Here is a tiny trained network, its code and every weight. The questions are about switching its units off for an input and a target symbol, where a switched-off unit gives its printed mean instead of its output.

import numpy as np


def w(rows, s, z=0):
    codes = np.array(rows[::2]) - 128.0
    scale = np.full(codes.shape[1], s)
    scale[-1] = z or s
    return codes * scale


def norm(h):
    return h / np.sqrt((h * h).mean(-1, keepdims=True) + 1e-5)


def f(y):
    return y / 2 * (1 + np.tanh(0.7978845608 * (y + 0.044715 * y**3)))


def softmax(a):
    e = np.exp(a - a.max(-1, keepdims=True))
    return e / e.sum(-1, keepdims=True)


def log_softmax(a):
    a = a - a.max(-1, keepdims=True)
    return a - np.log(np.exp(a).sum(-1, keepdims=True))


def net(x, mask):
    ids = ['βγδζηθλξστ'.index(c) for c in x.split()]
    T = len(ids)
    res = E[ids] + P[:T]
    r = norm(res)
    for j in range(2):
        rows = slice(2 * j, 2 * j + 2)
        q, k, v = (r @ M[0][rows].T for M in (Q, K, V))
        z = softmax(np.where(np.tri(T) > 0, q @ k.T / 2**0.5, -1e9)) @ v
        o = O[0][rows]
        res = res + np.where(mask[j], z, o[:, -1]) @ o[:, :-1]
    y = f(norm(res) @ A[0][:, :-1].T + A[0][:, -1])
    res = res + np.where(mask[2:14], y, B[0][:, -1]) @ B[0][:, :-1]
    return log_softmax(norm(res)[-1] @ U[:, :-1].T + U[:, -1])


Q, K, V, O, A, B = {}, {}, {}, {}, {}, {}
E = w([
[126,107,119,143],'β',
[181,112,91,170],'γ',
[198,190,169,109],'δ',
[104,198,191,160],'ζ',
[205,5,162,131],'η',
[83,70,176,214],'θ',
[138,63,160,185],'λ',
[77,139,123,112],'ξ',
[101,94,65,37],'σ',
[42,143,86,134],'τ',
],0.026)
P = w([
[130,225,189,38],'0',
[145,111,135,133],'1',
[156,76,134,158],'2',
[154,46,127,159],'3',
[165,31,128,164],'4',
[175,2,129,172],'5',
[146,39,121,152],'6',
],0.0051)
Q[0] = w([
[210,253,88,183],'H1',
[71,126,178,101],'H1',
[175,183,128,129],'H2',
[125,118,216,30],'H2',
],0.037)
K[0] = w([
[229,156,32,251],'H1',
[61,172,133,187],'H1',
[149,211,203,82],'H2',
[92,66,176,54],'H2',
],0.031)
V[0] = w([
[29,39,246,114],'H1',
[124,165,142,46],'H1',
[127,146,220,40],'H2',
[137,6,117,41],'H2',
],0.023)
O[0] = w([
[38,225,193,233,251],'H1',
[121,173,27,169,191],'H1',
[135,225,188,191,92],'H2',
[147,76,2,226,179],'H2',
],0.015,0.023)
A[0] = w([
[203,60,56,26,118],'N1',
[211,149,213,140,105],'N2',
[146,188,164,126,78],'N3',
[58,170,86,31,2],'N4',
[227,45,176,190,125],'N5',
[134,93,152,208,71],'N6',
[154,114,19,38,115],'N7',
[56,63,101,103,184],'N8',
[254,89,197,118,154],'N9',
[207,223,96,162,40],'N10',
[167,37,224,187,87],'N11',
[99,52,104,174,101],'N12',
],0.026,0.0073)
B[0] = w([
[122,114,188,2,156],'N1',
[230,105,135,40,159],'N2',
[147,64,77,148,167],'N3',
[83,177,67,84,151],'N4',
[171,170,201,205,145],'N5',
[145,155,150,53,208],'N6',
[152,134,54,201,164],'N7',
[12,123,87,117,229],'N8',
[180,195,43,208,157],'N9',
[41,158,191,147,176],'N10',
[63,32,29,121,139],'N11',
[168,28,136,112,247],'N12',
],0.043,0.012)
U = w([
[163,187,85,128,193],'β',
[95,192,187,177,254],'γ',
[53,222,70,42,99],'δ',
[127,146,219,73,204],'ζ',
[144,76,192,201,120],'η',
[162,140,3,221,83],'θ',
[103,73,170,86,108],'λ',
[111,122,136,125,75],'ξ',
[55,100,223,62,76],'σ',
[120,143,100,33,79],'τ',
],0.015,0.0089)

Each question gives the input, a string of symbols that net reads in full, and the target symbol t.
The units are the heads (2 rows each of Q, K, V and O) and the neurons (one row each of A and B). Each row of codes is followed by its name. A weight is (code - 128) times the scale printed after its matrix; where a second scale follows, it is the last column's (O, A, B and U).
mask holds one flag per unit, heads first, then neurons. A switched-off unit (its flag False) gives its mean, the last column of its rows in O or B, instead of its output. The means were averaged over made-up inputs and are rounded, as every weight is.
A unit's drop is (log p(t) with every unit on - log p(t) with that unit switched off) / (log p(t) with every unit on - log p(t) with every unit switched off).
The circuit of an input: a set's keep is (log p(t) with only the set's units on - log p(t) with every unit switched off) / (log p(t) with every unit on - log p(t) with every unit switched off). Starting from the 12 units with the biggest drops (on a tie, the unit counted first), units are removed one at a time, each time the one whose removal leaves the highest keep (on an exact tie, the one counted first), for as long as the keep stays at least 0.8.
units of the circuit, in order: the units of the circuit, biggest drop first
unit that matters most: the unit with the biggest drop
k most important neurons: the k neurons with the biggest drops, biggest first
which heads matter: for each layer, one digit per head in row order, 1 if its drop is at least 0.15 and else 0, layers parted by /
drop of u: that unit's drop, to one decimal
input δ τ δ η, target η: units of the circuit, in order -> N5
input β ξ ξ σ ξ λ, target γ: which heads matter -> 10
input ξ ξ ξ η, target η: units of the circuit, in order -> N12, N5
input ξ β ξ σ, target θ: units of the circuit, in order -> N7, H2
input ξ τ τ λ ξ δ, target β: 3 most important neurons -> N9, N2, N1
input β ξ ξ, target γ: which heads matter -> 00
input τ ξ δ τ τ ζ, target ζ: units of the circuit, in order -> N2, H2
input ξ β ξ, target θ: which heads matter -> 11
input τ τ ξ δ, target β: units of the circuit, in order -> H1, N9, N1, H2
input γ δ η ζ ζ, target β: which heads matter -> 10
input η ξ θ, target σ: which heads matter -> 00
input τ σ ζ θ ξ σ β, target λ: which heads matter -> 11
input γ ξ β, target δ: 3 most important neurons -> N4, N12, N10
input τ λ τ δ ζ, target ζ: units of the circuit, in order -> H2, N2
input τ β τ η, target λ: unit that matters most -> N1
input β ξ β, target γ: which heads matter -> 10
input ξ δ τ ξ ξ ξ, target γ: which heads matter -> 11
input β ζ η, target γ: which heads matter -> 10
input τ β λ γ σ θ, target λ: which heads matter -> 00
input ξ ξ τ τ σ σ, target θ: units of the circuit, in order -> H2
input β γ δ τ τ σ, target γ: drop of N9 -> 0.1
input γ ξ σ σ β, target δ: drop of H1 -> 0.0
input ξ τ ξ τ λ, target λ: drop of N10 -> 0.1
